Below is a small trained network, with its code and all its weights. Each question gives an input and a class and asks what happens when units are switched off, that is, made to give their printed mean instead of their output.

import numpy as np


def w(rows, s, z=0):
    codes = np.array(rows[::2]) - 128.0
    scale = np.full(codes.shape[1], s)
    scale[-1] = z or s
    return codes * scale


def f(y):
    return np.maximum(y, 0)


def log_softmax(a):
    a = a - a.max(-1, keepdims=True)
    return a - np.log(np.exp(a).sum(-1, keepdims=True))


def net(x, mask):
    res = np.array(x, float).reshape(1, 6) / 4 @ E
    y = f(res @ A[0][:, :-1].T + A[0][:, -1])
    res = res + np.where(mask, y, B[0][:, -1]) @ B[0][:, :-1]
    return log_softmax(res[-1] @ U[:, :-1].T + U[:, -1])


A, B = {}, {}
E = w([
[93,144,178,185,75,187,178,183],'x0',
[108,83,2,98,188,166,95,132],'x1',
[213,144,129,90,124,58,83,136],'x2',
[203,214,157,143,186,229,116,145],'x3',
[114,217,182,157,166,209,115,127],'x4',
[148,99,149,135,36,10,159,119],'x5',
],0.011)
A[0] = w([
[90,178,210,138,117,148,157,134,168],'neuron 0',
[49,90,63,72,171,142,159,116,211],'neuron 1',
[105,135,158,92,92,136,139,77,49],'neuron 2',
[204,137,197,112,39,54,161,125,253],'neuron 3',
[82,214,200,138,140,166,169,166,172],'neuron 4',
[164,82,26,107,137,76,115,123,253],'neuron 5',
[253,227,164,94,166,204,97,132,221],'neuron 6',
[192,180,68,114,155,157,95,110,162],'neuron 7',
],0.011,0.0024)
B[0] = w([
[87,196,175,248,94,148,119,64,210],'neuron 0',
[70,143,105,80,113,114,100,112,217],'neuron 1',
[78,137,147,192,96,171,189,184,148],'neuron 2',
[209,75,212,107,111,97,172,224,255],'neuron 3',
[107,194,131,208,114,146,88,68,229],'neuron 4',
[89,92,102,80,94,111,153,171,237],'neuron 5',
[240,193,108,122,198,125,87,123,253],'neuron 6',
[157,104,79,103,142,149,100,141,192],'neuron 7',
],0.012,0.017)
U = w([
[175,60,179,141,89,121,179,199,56],'0',
[223,177,89,142,212,191,93,107,112],'1',
[22,58,2,87,113,175,128,127,250],'2',
[92,175,212,220,93,196,125,75,92],'3',
],0.011,0.002)

Each question gives the input, the list of numbers given to net, and the class t.
The units are the neurons (one row each of A and B). Each row of codes is followed by its name. A weight is (code - 128) times the scale printed after its matrix; where a second scale follows, it is the last column's (A, B and U).
mask holds one flag per neuron, in row order. A switched-off neuron (its flag False) gives its mean, the last column of its row in B, instead of its output. The means were averaged over made-up inputs and are rounded, as every weight is.
A unit's drop is (log p(t) with every unit on - log p(t) with that unit switched off) / (log p(t) with every unit on - log p(t) with every unit switched off).
top k neurons: the k neurons with the biggest drops, biggest first
drop of u: that unit's drop, to one decimal
input [-4,-2,1,-5,4,-5], class 2: top 2 neurons	neuron 6; neuron 3
input [-5,-7,-2,1,5,7], class 0: top neuron	neuron 3
input [-8,2,5,5,0,6], class 0: top 4 neurons	neuron 5; neuron 3; neuron 4; neuron 0
input [0,-2,-3,-4,-2,-1], class 2: top 3 neurons	neuron 3; neuron 6; neuron 0
input [-1,1,-7,2,1,-3], class 3: top 2 neurons	neuron 6; neuron 4
input [-2,-2,0,2,-4,-1], class 0: top 2 neurons	neuron 6; neuron 4
input [-2,4,6,3,-6,3], class 0: top 2 neurons	neuron 1; neuron 3
input [5,-6,6,2,0,-4], class 1: top 2 neurons	neuron 6; neuron 2
input [-8,-1,-7,0,1,-4], class 2: drop of neuron 6	0.3
input [7,-7,4,1,-8,-7], class 3: drop of neuron 5	0.4
input [7,-8,5,7,4,-3], class 1: drop of neuron 2	0.1
input [-2,-5,8,3,-3,0], class 0: drop of neuron 3	4.1
